Below is a small trained network, with its code and all its weights. Each question gives an input and a class and asks what happens when units are switched off, that is, made to give their printed mean instead of their output.

import numpy as np


def w(rows, s, z=0):
    codes = np.array(rows[::2]) - 128.0
    scale = np.full(codes.shape[1], s)
    scale[-1] = z or s
    return codes * scale


def norm(h):
    return h / np.sqrt((h * h).mean(-1, keepdims=True) + 1e-5)


def f(y):
    return np.maximum(y, 0)


def log_softmax(a):
    a = a - a.max(-1, keepdims=True)
    return a - np.log(np.exp(a).sum(-1, keepdims=True))


def net(x, mask):
    res = np.array(x, float).reshape(1, 2) / 4 @ E
    u = 0
    for l in range(4):
        y = f(norm(res) @ A[l][:, :-1].T + A[l][:, -1])
        res = res + np.where(mask[u : u + 10], y, B[l][:, -1]) @ B[l][:, :-1]
        u += 10
    return log_softmax(norm(res)[-1] @ U[:, :-1].T + U[:, -1])


A, B = {}, {}
E = w([
[72,98,91,55],'x0',
[52,132,75,245],'x1',
],0.012)
A[0] = w([
[83,145,109,98,40],'0.n1',
[36,137,108,1,87],'0.n2',
[207,143,158,174,112],'0.n3',
[58,127,132,90,42],'0.n4',
[76,143,136,118,122],'0.n5',
[24,92,111,84,3],'0.n6',
[174,133,145,190,184],'0.n7',
[131,133,145,100,81],'0.n8',
[85,142,139,206,100],'0.n9',
[114,123,117,193,118],'0.n10',
],0.017,0.0037)
B[0] = w([
[105,134,71,111,155],'0.n1',
[71,36,95,49,251],'0.n2',
[226,97,124,74,208],'0.n3',
[95,232,61,79,168],'0.n4',
[213,93,165,142,157],'0.n5',
[61,135,2,96,200],'0.n6',
[120,216,145,61,212],'0.n7',
[88,98,233,213,153],'0.n8',
[135,117,250,226,223],'0.n9',
[139,119,222,204,205],'0.n10',
],0.03,0.011)
A[1] = w([
[133,151,128,150,94],'1.n1',
[111,150,140,177,2],'1.n2',
[136,147,102,186,58],'1.n3',
[109,133,169,186,46],'1.n4',
[129,141,127,169,78],'1.n5',
[146,141,103,228,56],'1.n6',
[141,185,138,180,35],'1.n7',
[115,152,143,149,55],'1.n8',
[125,178,138,253,92],'1.n9',
[75,186,185,122,89],'1.n10',
],0.031,0.0023)
B[1] = w([
[127,117,121,131,150],'1.n1',
[153,175,149,90,176],'1.n2',
[165,144,173,97,149],'1.n3',
[63,160,126,116,216],'1.n4',
[111,120,143,126,160],'1.n5',
[129,253,164,107,183],'1.n6',
[101,67,54,134,193],'1.n7',
[89,86,136,134,160],'1.n8',
[24,116,221,154,249],'1.n9',
[88,133,135,29,192],'1.n10',
],0.038,0.014)
A[2] = w([
[55,128,136,240,174],'2.n1',
[145,74,203,70,139],'2.n2',
[56,146,242,195,1],'2.n3',
[71,158,146,168,140],'2.n4',
[136,114,109,156,84],'2.n5',
[199,254,158,140,95],'2.n6',
[115,88,116,187,106],'2.n7',
[141,94,88,146,59],'2.n8',
[138,159,138,128,119],'2.n9',
[105,136,102,135,63],'2.n10',
],0.025,0.0028)
B[2] = w([
[157,164,136,156,185],'2.n1',
[154,162,109,160,236],'2.n2',
[87,255,123,54,252],'2.n3',
[135,153,132,148,187],'2.n4',
[133,135,133,128,128],'2.n5',
[140,39,211,119,167],'2.n6',
[140,117,121,145,131],'2.n7',
[139,121,124,91,139],'2.n8',
[133,122,143,123,143],'2.n9',
[150,104,96,76,142],'2.n10',
],0.073,0.018)
A[3] = w([
[86,172,95,174,134],'3.n1',
[109,242,179,47,177],'3.n2',
[155,83,134,100,213],'3.n3',
[140,102,102,121,181],'3.n4',
[188,148,228,95,190],'3.n5',
[57,103,245,20,56],'3.n6',
[175,170,29,209,2],'3.n7',
[83,149,166,172,104],'3.n8',
[203,137,102,56,139],'3.n9',
[191,183,161,6,116],'3.n10',
],0.019,0.0018)
B[3] = w([
[215,147,125,70,170],'3.n1',
[26,5,174,241,251],'3.n2',
[166,176,165,71,162],'3.n3',
[149,194,163,109,152],'3.n4',
[111,117,132,34,204],'3.n5',
[190,113,75,153,220],'3.n6',
[144,146,98,212,172],'3.n7',
[125,207,118,104,158],'3.n8',
[127,112,139,196,173],'3.n9',
[122,104,162,168,209],'3.n10',
],0.029,0.016)
U = w([
[68,25,134,210,44],'0',
[226,160,42,229,156],'1',
[115,67,4,56,182],'2',
[63,230,212,125,179],'3',
[122,94,133,145,3],'4',
[234,66,235,100,180],'5',
],0.02,0.011)

Each question gives the input, the list of numbers given to net, and the class t.
The units are the neurons (one row each of A and B). Each row of codes is followed by its name. A weight is (code - 128) times the scale printed after its matrix; where a second scale follows, it is the last column's (A, B and U).
mask holds one flag per neuron, layer by layer. A switched-off neuron (its flag False) gives its mean, the last column of its row in B, instead of its output. The means were averaged over made-up inputs and are rounded, as every weight is.
A unit's drop is (log p(t) with every unit on - log p(t) with that unit switched off) / (log p(t) with every unit on - log p(t) with every unit switched off).
unit that matters most: the unit with the biggest drop
k most important neurons: the k neurons with the biggest drops, biggest first
top k neurons in layer l: the k neurons of layer l with the biggest drops, biggest first
drop when u is switched off: that unit's drop, to one decimal
input [0,-4], class 1: 3 most important neurons -> (1.n9; 0.n9; 0.n10)
input [1,-3], class 1: 3 most important neurons -> (1.n9; 0.n9; 2.n3)
input [4,-8], class 1: top 2 neurons in layer 2 -> (2.n6; 2.n3)
input [-5,-7], class 5: 2 most important neurons -> (1.n9; 0.n2)
input [1,-8], class 1: 4 most important neurons -> (1.n9; 0.n9; 2.n2; 2.n3)
input [1,-4], class 1: 4 most important neurons -> (1.n9; 0.n9; 2.n3; 1.n4)
input [-5,-1], class 5: unit that matters most -> 0.n3
input [2,-3], class 2: top 4 neurons in layer 2 -> (2.n1; 2.n3; 2.n4; 2.n6)
input [4,-6], class 2: top 3 neurons in layer 2 -> (2.n1; 2.n4; 2.n3)
input [-6,-6], class 5: 2 most important neurons -> (0.n2; 1.n9)
input [1,-6], class 1: 3 most important neurons -> (1.n9; 0.n9; 2.n3)
input [-1,-1], class 5: 3 most important neurons -> (1.n9; 0.n2; 0.n3)
input [-1,-7], class 1: 2 most important neurons -> (1.n9; 0.n9)
input [-2,-8], class 1: 2 most important neurons -> (1.n6; 1.n9)
input [-3,-5], class 5: top 2 neurons in layer 0 -> (0.n2; 0.n9)
input [-1,-4], class 1: unit that matters most -> 1.n6
input [0,-1], class 1: drop when 0.n10 is switched off -> 0.6
input [-7,-6], class 5: drop when 1.n9 is switched off -> 0.2
input [0,-2], class 1: drop when 1.n4 is switched off -> 0.3
